Here is a tiny trained network, its code and every weight. The questions are about switching its units off for an input and a class, where a switched-off unit gives its printed mean instead of its output.

import numpy as np


def w(rows, s, z=0):
    codes = np.array(rows[::2]) - 128.0
    scale = np.full(codes.shape[1], s)
    scale[-1] = z or s
    return codes * scale


def norm(h):
    return h / np.sqrt((h * h).mean(-1, keepdims=True) + 1e-5)


def f(y):
    return y / 2 * (1 + np.tanh(0.7978845608 * (y + 0.044715 * y**3)))


def log_softmax(a):
    a = a - a.max(-1, keepdims=True)
    return a - np.log(np.exp(a).sum(-1, keepdims=True))


def net(x, mask):
    res = np.array(x, float).reshape(1, 4) / 4 @ E
    u = 0
    for l in range(2):
        y = f(norm(res) @ A[l][:, :-1].T + A[l][:, -1])
        res = res + np.where(mask[u : u + 10], y, B[l][:, -1]) @ B[l][:, :-1]
        u += 10
    return log_softmax(norm(res)[-1] @ U[:, :-1].T + U[:, -1])


A, B = {}, {}
E = w([
[110,246,114,5,157,23,44],'x0',
[141,87,181,71,44,101,18],'x1',
[11,191,255,120,155,182,182],'x2',
[103,148,6,75,164,160,123],'x3',
],0.007)
A[0] = w([
[110,137,133,105,121,127,131,178],'L0N0',
[110,73,189,141,123,155,181,53],'L0N1',
[148,122,95,140,135,143,122,2],'L0N2',
[255,52,88,122,37,86,37,48],'L0N3',
[177,54,126,91,139,96,112,57],'L0N4',
[84,123,5,109,153,144,136,141],'L0N5',
[102,60,231,181,108,187,178,90],'L0N6',
[96,118,59,132,147,108,155,140],'L0N7',
[207,88,107,152,102,125,37,232],'L0N8',
[158,121,141,129,92,133,159,23],'L0N9',
],0.012,0.0017)
B[0] = w([
[144,116,33,202,169,80,183,139],'L0N0',
[90,95,149,127,52,137,205,171],'L0N1',
[112,174,252,86,129,177,57,134],'L0N2',
[204,41,127,79,102,58,31,253],'L0N3',
[195,122,180,149,110,195,65,162],'L0N4',
[152,205,74,140,150,205,136,197],'L0N5',
[96,89,174,218,129,146,252,212],'L0N6',
[82,168,118,57,85,180,91,161],'L0N7',
[147,16,123,98,136,145,91,208],'L0N8',
[115,207,218,104,67,188,48,130],'L0N9',
],0.013,0.012)
A[1] = w([
[103,150,149,127,141,58,134,140],'L1N0',
[124,132,162,87,128,157,73,52],'L1N1',
[213,77,133,136,73,102,26,159],'L1N2',
[76,104,196,174,119,174,175,178],'L1N3',
[123,145,144,83,135,90,149,79],'L1N4',
[149,162,130,144,129,128,113,132],'L1N5',
[106,161,146,163,158,5,127,6],'L1N6',
[188,130,240,136,138,130,154,127],'L1N7',
[207,57,116,120,117,101,63,175],'L1N8',
[102,137,188,196,67,142,179,148],'L1N9',
],0.014,0.0021)
B[1] = w([
[171,135,229,138,96,179,112,138],'L1N0',
[105,95,140,195,196,130,184,150],'L1N1',
[241,59,117,69,185,82,63,254],'L1N2',
[136,100,85,199,1,62,144,204],'L1N3',
[154,78,192,179,128,220,108,131],'L1N4',
[138,142,159,220,165,163,54,129],'L1N5',
[18,103,179,91,124,87,113,144],'L1N6',
[106,171,52,124,136,142,161,161],'L1N7',
[151,85,109,4,157,58,84,241],'L1N8',
[172,123,92,212,145,96,251,198],'L1N9',
],0.015)
U = w([
[135,248,44,131,173,205,96,91],'0',
[67,144,244,133,129,128,88,2],'1',
[158,92,100,230,57,94,227,229],'2',
[252,34,87,66,145,74,48,167],'3',
],0.012,0.0023)

Each question gives the input, the list of numbers given to net, and the class t.
The units are the neurons (one row each of A and B). Each row of codes is followed by its name. A weight is (code - 128) times the scale printed after its matrix; where a second scale follows, it is the last column's (A, B and U).
mask holds one flag per neuron, layer by layer. A switched-off neuron (its flag False) gives its mean, the last column of its row in B, instead of its output. The means were averaged over made-up inputs and are rounded, as every weight is.
A unit's drop is (log p(t) with every unit on - log p(t) with that unit switched off) / (log p(t) with every unit on - log p(t) with every unit switched off).
most important unit: the unit with the biggest drop
top k neurons: the k neurons with the biggest drops, biggest first
k most important neurons of layer l: the k neurons of layer l with the biggest drops, biggest first
drop when u is switched off: that unit's drop, to one decimal
input [4,2,3,3], class 1: top 2 neurons => L0N3, L0N8
input [2,-2,0,1], class 0: most important unit => L0N3
input [6,-2,0,-7], class 1: top 3 neurons => L0N3, L0N6, L0N8
input [7,-6,5,-2], class 1: top 2 neurons => L0N6, L0N3
input [5,4,7,6], class 1: top 2 neurons => L0N3, L1N2
input [4,1,6,4], class 1: 3 most important neurons of layer 0 => L0N3, L0N6, L0N5
input [8,8,4,4], class 1: top 3 neurons => L0N3, L0N8, L0N4
input [4,0,4,1], class 1: top 2 neurons => L0N3, L0N6
input [4,-6,-1,-6], class 1: top 3 neurons => L0N3, L0N6, L0N8
input [8,-5,7,3], class 0: drop when L0N6 is switched off => 0.2
input [2,2,5,3], class 1: drop when L0N5 is switched off => 0.5
input [4,-5,-1,-7], class 1: drop when L0N3 is switched off => 0.7
input [7,-7,-5,2], class 0: drop when L0N3 is switched off => 0.2
